Here is a tiny trained network, its code and every weight. The questions are about switching its units off for an input and a class, where a switched-off unit gives its printed mean instead of its output.

import numpy as np


def w(rows, s, z=0):
    codes = np.array(rows[::2]) - 128.0
    scale = np.full(codes.shape[1], s)
    scale[-1] = z or s
    return codes * scale


def norm(h):
    return h / np.sqrt((h * h).mean(-1, keepdims=True) + 1e-5)


def f(y):
    return np.maximum(y, 0)


def log_softmax(a):
    a = a - a.max(-1, keepdims=True)
    return a - np.log(np.exp(a).sum(-1, keepdims=True))


def net(x, mask):
    res = np.array(x, float).reshape(1, 3) / 4 @ E
    u = 0
    for l in range(2):
        y = f(norm(res) @ A[l][:, :-1].T + A[l][:, -1])
        res = res + np.where(mask[u : u + 15], y, B[l][:, -1]) @ B[l][:, :-1]
        u += 15
    return log_softmax(norm(res)[-1] @ U[:, :-1].T + U[:, -1])


A, B = {}, {}
E = w([
[188,117,83,126,230,148],'x0',
[2,155,60,141,186,109],'x1',
[129,116,39,120,81,204],'x2',
],0.0073)
A[0] = w([
[107,118,105,133,126,128,149],'L0N0',
[148,131,155,128,175,110,3],'L0N1',
[80,131,84,126,192,117,49],'L0N2',
[111,128,122,121,120,143,86],'L0N3',
[82,136,205,129,164,84,58],'L0N4',
[99,130,132,131,130,131,92],'L0N5',
[141,137,249,131,67,111,60],'L0N6',
[103,133,97,136,206,122,74],'L0N7',
[192,121,126,124,204,134,114],'L0N8',
[141,128,210,128,139,81,45],'L0N9',
[119,128,181,131,211,103,144],'L0N10',
[160,131,157,133,193,101,54],'L0N11',
[101,130,117,134,57,129,62],'L0N12',
[155,132,244,123,177,90,77],'L0N13',
[112,129,202,132,164,84,170],'L0N14',
],0.017,0.006)
B[0] = w([
[92,148,133,91,115,135,162],'L0N0',
[163,93,149,91,114,250,157],'L0N1',
[39,85,189,109,180,49,195],'L0N2',
[106,153,104,147,136,137,138],'L0N3',
[184,179,155,196,39,68,219],'L0N4',
[175,118,151,119,110,98,146],'L0N5',
[162,14,81,139,209,11,237],'L0N6',
[77,91,137,177,218,38,193],'L0N7',
[200,199,132,196,123,131,217],'L0N8',
[40,125,93,167,219,205,210],'L0N9',
[167,141,95,1,65,216,231],'L0N10',
[181,112,110,75,124,240,188],'L0N11',
[134,142,29,80,84,209,173],'L0N12',
[71,69,151,215,97,239,254],'L0N13',
[109,96,174,146,23,148,243],'L0N14',
],0.025,0.011)
A[1] = w([
[101,31,138,99,116,105,85],'L1N0',
[124,168,100,105,111,139,4],'L1N1',
[77,114,136,138,178,101,4],'L1N2',
[109,124,131,70,114,78,29],'L1N3',
[149,107,117,137,74,135,143],'L1N4',
[148,142,79,47,153,69,175],'L1N5',
[252,252,134,150,136,101,91],'L1N6',
[102,216,92,79,128,168,42],'L1N7',
[118,193,204,91,19,82,91],'L1N8',
[119,145,154,49,236,139,77],'L1N9',
[60,77,165,177,170,110,62],'L1N10',
[66,99,179,152,128,108,130],'L1N11',
[149,126,150,118,144,117,117],'L1N12',
[105,101,144,96,177,55,80],'L1N13',
[132,167,166,147,128,92,102],'L1N14',
],0.02,0.0027)
B[1] = w([
[217,172,100,133,149,68,252],'L1N0',
[118,162,100,128,96,131,151],'L1N1',
[70,91,176,132,130,209,193],'L1N2',
[163,86,130,185,151,176,168],'L1N3',
[90,105,144,75,194,163,232],'L1N4',
[140,154,105,47,211,148,189],'L1N5',
[187,248,169,224,191,111,206],'L1N6',
[79,182,56,173,48,118,173],'L1N7',
[183,158,176,22,51,99,192],'L1N8',
[26,144,157,147,167,117,180],'L1N9',
[95,170,109,160,79,33,254],'L1N10',
[136,127,146,135,112,49,236],'L1N11',
[105,131,122,131,113,134,139],'L1N12',
[94,100,155,74,154,251,215],'L1N13',
[155,101,119,109,101,183,156],'L1N14',
],0.033,0.01)
U = w([
[12,151,191,108,190,113,153],'0',
[142,121,193,46,61,77,152],'1',
[83,201,45,79,82,164,116],'2',
[151,73,155,153,83,255,165],'3',
[133,142,136,131,125,118,1],'4',
[158,212,158,210,194,151,140],'5',
[179,113,67,59,208,114,130],'6',
[139,43,110,218,127,49,139],'7',
],0.019,0.0094)

Each question gives the input, the list of numbers given to net, and the class t.
The units are the neurons (one row each of A and B). Each row of codes is followed by its name. A weight is (code - 128) times the scale printed after its matrix; where a second scale follows, it is the last column's (A, B and U).
mask holds one flag per neuron, layer by layer. A switched-off neuron (its flag False) gives its mean, the last column of its row in B, instead of its output. The means were averaged over made-up inputs and are rounded, as every weight is.
A unit's drop is (log p(t) with every unit on - log p(t) with that unit switched off) / (log p(t) with every unit on - log p(t) with every unit switched off).
The circuit of an input: a set's keep is (log p(t) with only the set's units on - log p(t) with every unit switched off) / (log p(t) with every unit on - log p(t) with every unit switched off). Starting from the 12 units with the biggest drops (on a tie, the unit counted first), units are removed one at a time, each time the one whose removal leaves the highest keep (on an exact tie, the one counted first), for as long as the keep stays at least 0.8.
circuit, biggest first: the units of the circuit, biggest drop first
unit that matters most: the unit with the biggest drop
k most important neurons: the k neurons with the biggest drops, biggest first
top k neurons in layer l: the k neurons of layer l with the biggest drops, biggest first
drop of u: that unit's drop, to one decimal
input [2,-2,6], class 5: unit that matters most -> L0N14
input [0,-2,4], class 2: 2 most important neurons -> [L0N6 L0N8]
input [-4,3,-8], class 3: 3 most important neurons -> [L0N10 L0N13 L0N2]
input [1,-2,5], class 2: circuit, biggest first -> [L0N6 L0N13]
input [2,2,7], class 0: top 4 neurons in layer 0 -> [L0N14 L0N4 L0N13 L0N10]
input [-5,1,-8], class 7: 2 most important neurons -> [L0N6 L0N9]
input [-1,-2,4], class 2: 2 most important neurons -> [L0N6 L0N8]
input [-8,2,3], class 2: 2 most important neurons -> [L0N12 L1N7]
input [8,6,-7], class 1: 3 most important neurons -> [L0N2 L0N10 L0N6]
input [3,-2,7], class 5: 3 most important neurons -> [L0N13 L0N14 L1N6]
input [0,4,-1], class 1: top 2 neurons in layer 0 -> [L0N9 L0N6]
input [-2,8,7], class 0: 2 most important neurons -> [L0N14 L0N13]
input [-1,-1,2], class 2: 2 most important neurons -> [L0N6 L0N12]
input [1,-6,-6], class 3: circuit, biggest first -> [L0N13]
input [0,3,4], class 0: 2 most important neurons -> [L0N14 L0N13]
input [-3,3,-5], class 1: drop of L0N4 -> 0.4
input [-5,0,4], class 2: drop of L0N12 -> 1.1
input [4,1,8], class 0: drop of L0N4 -> 0.8
